Where the symbols take the elements:
ke: q813->q49, q515->q507, q684->q675, q675->q984, q877->q644, q390->q882, q38->q522, q54->q905, q550->q54, q773->q37, q882->q133, q482->q813, q945->q887, q368->q428, q865->q634, q784->q738, q522->q482, q838->q684, q380->q630, q584->q447, q76->q630, q621->q888, q905->q606, q288->q23, q290->q739, q477->q27, q889->q984, q634->q79, q630->q253, q474->q741, q447->q450, q802->q634, q700->q544, q776->q76, q234->q675, q575->q137, q436->q684, q544->q350, q231->q507, q253->q474, q625->q534, q33->q545, q881->q174, q606->q644, q188->q773, q409->q114, q534->q865, q164->q373, q154->q436, q51->q867, q79->q27, q636->q33, q644->q945, q478->q231, q715->q98, q103->q830, q994->q644, q171->q103, q507->q715, q479->q477, q984->q829, q893->q409, q174->q893, q428->q776, q84->q390, q738->q412, q931->q563, q346->q376, q114->q924, q998->q478, q311->q320, q910->q51, q924->q409, q376->q597, q563->q829, q829->q164, q867->q478, q748->q998, q741->q234, q412->q700, q888->q998, q788->q865, q137->q447, q696->q311, q830->q284, q320->q802, q98->q346, q284->q170, q749->q473, q170->q621, q597->q137, q37->q27, q27->q887, q887->q33, q23->q368, q545->q877, q373->q76, q569->q784, q739->q636, q450->q984, q490->q105, q105->q550, q133->q522, q350->q84, q49->q290, q473->q881
ki: q813->q882, q515->q49, q684->q114, q675->q924, q877->q27, q390->q700, q38->q636, q54->q889, q550->q865, q773->q994, q882->q544, q482->q945, q945->q79, q368->q376, q865->q584, q784->q739, q522->q84, q838->q320, q380->q409, q584->q984, q76->q534, q621->q103, q905->q490, q288->q98, q290->q522, q477->q54, q889->q447, q634->q696, q630->q368, q474->q776, q447->q829, q802->q477, q700->q51, q776->q478, q234->q630, q575->q621, q436->q409, q544->q867, q231->q38, q253->q428, q625->q284, q33->q773, q881->q76, q606->q105, q188->q838, q409->q380, q534->q170, q164->q684, q154->q893, q51->q33, q79->q311, q636->q813, q644->q634, q478->q507, q715->q428, q103->q234, q994->q802, q171->q253, q507->q830, q479->q684, q984->q154, q893->q741, q174->q931, q428->q515, q84->q412, q738->q877, q931->q575, q346->q231, q114->q170, q998->q569, q311->q606, q910->q887, q924->q174, q376->q507, q563->q137, q829->q436, q867->q545, q748->q515, q741->q380, q412->q910, q888->q830, q788->q749, q137->q428, q696->q905, q830->q741, q320->q479, q98->q478, q284->q741, q749->q675, q170->q171, q597->q290, q37->q644, q27->q813, q887->q813, q23->q346, q545->q37, q373->q625, q569->q290, q739->q482, q450->q881, q490->q450, q105->q788, q133->q288, q350->q738, q49->q994, q473->q865

In the rows, 130 stands for zero.

The rows follow the links: the fewer symbols apart two elements are, the more alike their rows tend to be.

Each row is also shifted at random along 4 hidden directions that mean nothing.

Some elements, each with a row of numbers:
q478	[ 172,  116,  155,  134,  151,  125,  145,  138,  138,  135,  121,  118,   94,  132,  140,  116,  115,  120,  126,  132,  117,  159,  155,  124,  116,  135,  152,  118,  121,  137,  119,  137,  122,  101,  108,  118,  128,  136,  145,  145,  124,  120,  165,  110,  132,  151,  115,  134,  123,  128,  117]
q715	[ 138,  132,  139,  119,  154,  117,  147,  148,  131,  133,  123,  126,  105,  138,  127,  115,  113,  125,  134,  131,  129,  152,  157,  129,  120,  124,  143,  115,  121,  116,  117,  130,  112,   95,  114,  105,  122,  136,  158,  134,  128,  134,  156,  100,  137,  133,  127,  142,  104,  125,  109]
q346	[ 128,  140,  137,  144,  137,  134,  151,  125,  121,  144,  147,  120,  111,  144,  140,  133,  118,  127,  141,  140,  116,  150,  151,  130,  128,  114,  152,  111,  113,  116,  123,  129,  117,  119,  117,  145,  129,  134,  141,  137,  137,  124,  127,  115,  122,  143,  122,  140,  124,  123,  136]
q621	[  45,  140,  132,  137,  134,  135,  119,  107,  151,  132,  144,  125,  133,   96,  157,  162,  149,  123,  111,  147,  116,  131,  123,  121,  135,  117,  142,  119,  119,  132,  138,  126,  135,  158,  132,  183,  139,  142,  116,  153,  135,  100,  102,  145,  106,  130,  129,  114,  172,  126,  172]
q447	[  99,  115,  120,  104,  124,  115,  103,  153,  118,  131,  139,  129,  140,  168,   97,  130,  107,  129,  133,  137,  155,   96,  113,  142,  129,  140,  125,  144,  151,  128,  111,  121,  108,  140,  147,  106,  125,  130,  148,  110,  119,  154,  132,  148,  156,  116,  151,  127,  106,  114,   94]
q829	[ 171,  136,  129,  139,  149,  122,  123,  104,  118,  116,  126,  124,   95,  136,  145,  116,  109,  142,  122,  136,  120,  132,  116,  128,  144,  155,  143,  125,  132,  150,  118,  126,  117,  142,  142,  147,  129,  159,  136,  136,  130,  103,  132,  150,  130,  143,  124,  140,  159,  114,  150]
q741	[  88,  139,  105,  107,  133,  112,  125,  149,  153,  120,  118,  142,  142,  102,  117,  132,  146,  139,  119,  113,  144,  126,  146,  138,  121,  117,  112,  137,  138,  125,  148,  116,  128,  118,  125,  121,  137,  127,  142,  111,  131,  140,  145,  102,  119,   88,  133,  126,  104,  136,  126]
q174	[ 133,  167,  114,  113,  148,   91,  153,  111,  116,  104,   91,  165,  112,   99,  147,   90,  119,  151,  102,  112,  142,  144,  141,  130,  136,  130,  105,  111,  123,  160,  157,  114,  111,  108,  135,  149,  129,  167,  134,  141,  140,   95,  162,   94,  109,  106,  128,  150,  138,  117,  161]
q290	[ 105,  160,  150,  136,  121,  130,  156,  110,  121,  128,  133,  137,  135,  120,  145,  146,  128,  109,  126,  134,  150,  123,  115,  136,  122,  116,  113,  111,  114,  147,  137,  116,  136,  126,  132,  178,  128,  115,  118,  148,  133,  126,  110,  127,  104,  136,  113,  121,  149,  133,  145]
q482	[ 181,  135,  143,  120,  123,  121,  150,  144,  129,  128,  118,  143,  138,  130,  121,  120,  126,  115,  133,  116,  155,  117,  118,  132,  113,  130,  103,  129,  131,  147,  133,  120,  141,  112,  132,  121,  122,  107,  132,  133,  120,  147,  141,  118,  129,  126,  125,  125,  116,  142,  106]
q436	[ 150,  135,  103,  124,  140,  119,  112,  128,  125,  119,  132,  128,  122,  136,  109,  125,  118,  150,  147,  134,  135,  114,  124,  139,  141,  143,  126,  139,  145,  128,  113,  108,  122,  131,  144,  116,  134,  132,  150,   99,  124,  145,  128,  133,  129,  110,  130,  139,  114,  130,  119]
q784	[ 106,   98,  129,  121,   89,  132,  110,  163,  142,  137,  144,  120,  177,  154,   85,  166,  127,  101,  140,  142,  167,   76,  107,  153,  102,  134,  102,  156,  169,  149,  118,  112,  143,  132,  147,  116,  135,   70,  132,  102,  100,  187,  123,  151,  137,  115,  135,   94,   96,  147,   72]
q231	[ 100,  103,  133,  136,  108,  126,  145,  160,  131,  146,  127,  126,  130,  156,  103,  129,  108,  117,  135,  133,  141,  123,  143,  149,  102,  136,  115,  131,  146,  157,  128,  131,  118,  105,  125,  119,  130,  103,  141,  110,  107,  153,  161,  108,  117,  132,  119,  116,   88,  133,   90]
q51	[ 136,  160,  143,  118,  150,  121,  146,  115,  114,  135,  133,  132,  139,  107,  154,  104,  151,  130,  139,  125,  120,  149,  148,   89,  144,  120,  157,  125,  112,   98,  134,  118,  145,  112,  119,  123,  129,  142,  122,  158,  169,  137,  127,  125,  148,  133,  159,  163,  143,  109,  153]
q114	[ 134,  140,   97,  117,  140,  123,  104,  133,  141,  122,  149,  121,  141,  124,  108,  148,  142,  149,  152,  135,  135,  114,  131,  134,  144,  124,  136,  148,  140,   98,  112,  107,  129,  137,  138,  115,  136,  125,  151,   93,  130,  158,  112,  133,  132,   96,  134,  133,  106,  139,  121]
q597	[ 166,  173,  159,  104,  181,  105,  144,  125,  123,  120,  135,  133,  103,  128,  144,  118,  115,  110,  134,  142,  139,  142,  134,  121,  135,  117,  145,   96,  101,  104,  104,  108,  115,   99,  124,  129,  109,  150,  161,  162,  141,  125,  128,  112,  144,  130,  129,  151,  133,  118,  127]
q33	[ 108,   86,  117,  150,   85,  154,  117,  145,  131,  186,  166,  108,  158,  143,  105,  144,  145,  129,  145,  137,  123,  100,  101,  104,  124,  153,  123,  156,  140,  148,  134,  136,  137,  164,  133,  145,  142,   90,  117,  111,  118,  148,  113,  166,  117,  142,  144,  117,  142,  130,  110]
q788	[ 116,  167,  140,  149,  118,  140,  169,   93,  108,  111,  106,  155,  119,  123,  174,  124,  132,  138,   94,  104,  130,  164,  137,  148,  136,  104,  123,  109,  100,  141,  169,  160,  121,  143,  121,  190,  127,  172,   93,  166,  160,   77,  129,  120,  116,  142,  119,  137,  167,  121,  198]
q23	[  91,  129,  127,  145,  115,  126,  157,  135,  119,  140,  128,  131,  123,  147,  122,  123,  114,  131,  129,  133,  131,  139,  154,  141,  118,  125,  127,  115,  128,  142,  136,  130,  118,  106,  122,  137,  134,  123,  136,  120,  128,  133,  148,  100,  112,  134,  122,  130,  105,  127,  121]
q84	[  82,  116,  130,  162,   84,  155,  113,  102,  123,  146,  171,  100,  171,  139,  134,  178,  147,  119,  145,  166,  117,  102,  133,  127,  131,  119,  156,  141,  153,  130,  128,  117,  153,  157,  140,  172,  155,  103,   98,  124,  138,  151,   88,  170,  121,  144,  148,  107,  152,  123,  152]
q105	[ 124,  137,  132,   92,  129,  124,  118,  163,  120,  115,  128,  152,  159,  158,  104,  131,  128,  127,  133,  118,  153,  122,  144,  153,  133,   97,  125,  134,  133,   80,  128,  138,  115,  128,  130,   81,  113,  134,  140,  127,  136,  158,  126,  116,  173,  105,  155,  136,   89,  139,  102]
q945	[ 174,  127,  139,  139,  119,  143,  141,  130,  128,  156,  132,  140,  132,  124,  133,  124,  143,  127,  130,  127,  124,  132,  113,  109,  135,  133,  116,  122,  109,  135,  145,  141,  136,  143,  126,  141,  126,  120,  117,  145,  130,  114,  119,  130,  118,  142,  132,  132,  152,  141,  135]
q368	[ 155,   76,  127,  154,  112,  130,  137,  151,  140,  146,  126,  117,  102,  155,  116,  128,  107,  134,  124,  134,  115,  139,  144,  145,  107,  150,  131,  132,  148,  176,  129,  141,  113,  126,  121,  126,  141,  122,  141,  109,   99,  121,  173,  117,  113,  147,  110,  115,  112,  130,  105]
q507	[ 149,   69,  140,  164,  112,  136,  134,  146,  151,  147,  124,  111,   99,  147,  127,  137,  108,  119,  120,  143,  112,  136,  137,  142,  102,  157,  131,  131,  146,  187,  127,  146,  120,  130,  122,  137,  140,  118,  134,  120,   91,  110,  165,  126,  110,  161,  103,  102,  126,  135,  106]
q865	[ 118,  148,  136,  132,  119,  136,  151,  119,  117,  114,  111,  148,  125,  138,  149,  124,  128,  136,  102,  100,  142,  151,  130,  149,  132,  115,  119,  126,  114,  134,  154,  158,  119,  141,  124,  156,  124,  159,  109,  145,  149,  105,  137,  127,  134,  132,  122,  134,  143,  122,  161]
q79	[ 109,  156,  132,  112,  136,  129,  143,  145,  118,  137,  113,  166,  150,  118,  121,  111,  144,  129,  138,  119,  141,  136,  129,  118,  141,  112,  102,  116,  104,  100,  147,  138,  134,  118,  128,   99,  110,  126,  126,  144,  137,  129,  119,  101,  131,  122,  142,  146,  120,  147,  120]
q877	[ 172,  127,  142,  128,  133,  124,  153,  136,  121,  139,   99,  154,  122,  108,  145,   86,  137,  131,  120,  111,  126,  147,  127,   98,  129,  150,  112,  124,  118,  155,  155,  141,  144,  112,  125,  113,  122,  133,  117,  158,  132,  109,  155,  112,  127,  144,  137,  145,  145,  133,  130]
q644	[ 149,  108,  129,  122,  123,  142,  115,  160,  132,  160,  142,  134,  150,  138,  105,  131,  143,  130,  149,  131,  127,  118,  113,  109,  136,  134,  118,  136,  121,  107,  129,  143,  133,  147,  130,   94,  120,  111,  133,  124,  120,  144,  113,  136,  143,  134,  148,  133,  123,  145,  101]
q696	[ 153,  129,  139,  140,  138,  149,  116,  125,  129,  129,  137,  137,  134,  136,  133,  147,  136,  131,  143,  149,  109,  139,  134,  134,  152,  106,  144,  116,  114,   89,  127,  148,  134,  153,  130,  111,  121,  141,  123,  145,  127,  111,   95,  131,  141,  145,  137,  131,  143,  150,  139]
q522	[ 111,  160,  142,  112,  121,  112,  156,  136,  114,  115,  112,  149,  154,  129,  122,  123,  125,  114,  130,  119,  169,  116,  139,  143,  112,  115,  109,  126,  136,  136,  137,  106,  141,   89,  133,  126,  122,  107,  128,  136,  136,  166,  141,  106,  129,  115,  129,  131,  100,  136,  115]
q171	[  73,  156,  128,   97,  156,  109,  138,  142,  156,  111,  106,  147,  133,   91,  142,  121,  149,  129,  108,  107,  141,  146,  151,  128,  124,  112,  121,  125,  120,  113,  143,  124,  133,  109,  119,  119,  124,  146,  137,  141,  145,  128,  149,   98,  133,   96,  133,  137,  120,  133,  137]
q373	[ 136,  148,  135,  143,  146,  142,  147,  105,  136,  117,  119,  115,  104,  117,  166,  123,  133,  143,  109,  102,  127,  158,  120,  132,  135,  139,  140,  142,  112,  143,  130,  150,  136,  134,  119,  160,  133,  150,  121,  136,  151,  111,  143,  147,  126,  137,  105,  140,  155,  119,  167]
q994	[ 101,  125,  131,  163,  111,  147,  157,  117,  120,  149,  103,  152,  120,  114,  138,  110,  133,  132,  122,  121,  119,  138,  104,  117,  129,  153,   90,  120,  110,  174,  159,  150,  142,  133,  135,  152,  123,  120,  104,  143,  116,   92,  133,  124,   91,  155,  110,  129,  159,  145,  145]
q889	[ 171,  108,  131,  142,  127,  132,  112,  119,  114,  123,  129,  129,  110,  159,  135,  130,  106,  135,  121,  145,  120,  121,  113,  144,  140,  149,  140,  129,  142,  152,  120,  145,  111,  156,  145,  134,  130,  153,  130,  132,  116,  107,  128,  155,  144,  149,  132,  125,  152,  118,  135]

From each start, follow one symbol. Which element do you reach?
Answer with the element's name.
---
[ 142,  156,  138,  112,  154,  128,  147,  136,  120,  151,  124,  146,  130,  109,  133,   96,  144,  133,  138,  113,  131,  144,  124,   93,  145,  129,  121,  123,   98,  101,  139,  134,  132,  115,  120,  112,  113,  132,  134,  151,  149,  127,  127,  117,  137,  127,  145,  161,  135,  127,  132]
ki q644
---
[ 199,  133,  132,  148,  157,  135,  136,  102,  131,  103,  104,  119,   80,  126,  156,  104,  110,  151,  122,  111,  118,  154,  116,  136,  138,  166,  135,  140,  131,  161,  117,  140,  136,  123,  133,  132,  130,  158,  135,  129,  130,  105,  159,  146,  131,  147,   98,  144,  150,  124,  149]
ki q684
---
[ 121,  164,   98,  124,  137,  137,  107,  111,  126,  127,  170,  115,  143,  134,  123,  160,  142,  151,  148,  135,  130,  117,  126,  137,  157,  106,  151,  137,  122,   78,  112,  115,  117,  159,  134,  154,  136,  140,  142,  102,  152,  147,   84,  151,  132,  102,  140,  142,  127,  124,  152]
ki q924
---
[ 123,  183,  139,  100,  141,  125,  143,  133,  120,  150,  167,  124,  158,  125,  120,  142,  151,  115,  155,  125,  157,  115,  118,  107,  138,   97,  132,  123,  101,   77,  119,  102,  131,  123,  120,  141,  118,  105,  140,  137,  159,  171,   93,  133,  140,  111,  149,  150,  121,  127,  123]
ki q813
---
[ 139,  119,  125,  109,  123,  113,  124,  146,  110,  114,  113,  149,  128,  160,  113,  111,  104,  137,  114,  118,  151,  117,  124,  152,  124,  139,  115,  136,  147,  150,  136,  138,  105,  130,  140,  113,  124,  151,  136,  123,  122,  128,  154,  131,  154,  121,  140,  131,  117,  120,  115]
ke q984
---
[ 133,  164,  116,   99,  166,  112,  141,  139,  147,  120,  133,  131,  120,  105,  140,  119,  146,  144,  127,  107,  135,  158,  159,  122,  137,  104,  144,  123,  108,   82,  131,  121,  115,  112,  106,  120,  128,  151,  156,  124,  157,  136,  141,   99,  137,   95,  134,  152,  108,  125,  141]
ki q368
---
[ 147,  176,  150,  117,  140,  121,  163,  130,  115,  129,  133,  134,  132,  125,  136,  126,  128,  115,  136,  123,  155,  135,  138,  130,  119,  109,  125,  115,  110,  113,  128,  114,  131,   94,  122,  142,  118,  117,  137,  144,  148,  150,  127,  107,  126,  125,  128,  142,  116,  129,  129]
ki q636
---
[  85,  151,  144,  157,  132,  129,  172,  104,  116,  142,  133,  128,  101,  127,  158,  128,  120,  127,  121,  137,  115,  155,  145,  131,  123,  116,  139,   94,  101,  142,  143,  132,  114,  118,  116,  185,  128,  144,  126,  152,  139,   94,  131,  109,   95,  151,  114,  135,  149,  120,  165]
ki q507
---
[  65,  119,  126,  155,  104,  134,  152,  130,  122,  149,  140,  123,  129,  151,  123,  138,  117,  127,  132,  139,  127,  133,  148,  142,  115,  125,  129,  122,  131,  146,  139,  135,  118,  122,  124,  153,  138,  114,  128,  120,  124,  133,  138,  116,  106,  142,  121,  121,  114,  125,  125]
ki q478
---
[ 140,  143,  138,  122,  137,  136,  127,  135,  120,  124,  125,  154,  140,  134,  134,  133,  138,  130,  135,  135,  125,  141,  138,  134,  147,  101,  133,  112,  111,   84,  134,  145,  127,  136,  128,  105,  116,  148,  126,  150,  137,  117,  103,  117,  148,  132,  144,  137,  130,  143,  137]
ki q105
---
[ 140,  117,  136,  135,  115,  126,  138,  128,  121,  141,  114,  135,  143,  121,  136,  105,  136,  130,  127,  127,  125,  130,  137,  106,  124,  147,  129,  138,  144,  155,  149,  128,  147,  117,  130,  124,  141,  124,  112,  140,  137,  132,  150,  129,  135,  143,  148,  134,  139,  116,  133]
ki q887
---
[ 155,  103,  119,   94,  138,  142,   83,  180,  164,  132,  166,   92,  152,  158,   94,  159,  139,  128,  145,  111,  147,  109,  120,  141,  126,  127,  149,  181,  149,   78,   91,  139,  125,  149,  122,   78,  129,  108,  160,   88,  131,  194,  126,  167,  186,  103,  138,  125,   86,  133,   79]
ki q170
---
[ 151,  110,  127,  132,  138,  114,  117,  121,  131,  133,  125,  130,  104,  125,  137,  121,  113,  131,  114,  151,  115,  122,  114,  123,  134,  156,  134,  123,  141,  170,  127,  124,  115,  147,  141,  146,  135,  152,  133,  139,  114,   97,  139,  143,  124,  140,  131,  123,  161,  117,  137]
ke q563
---
[  86,  122,  130,  153,  104,  146,  127,  115,  111,  123,  120,  150,  140,  148,  132,  143,  123,  131,  119,  142,  122,  127,  125,  154,  139,  122,  120,  122,  133,  140,  144,  155,  122,  157,  142,  145,  129,  143,  102,  138,  124,  102,  109,  136,  124,  145,  128,  115,  146,  136,  152]
ke q905
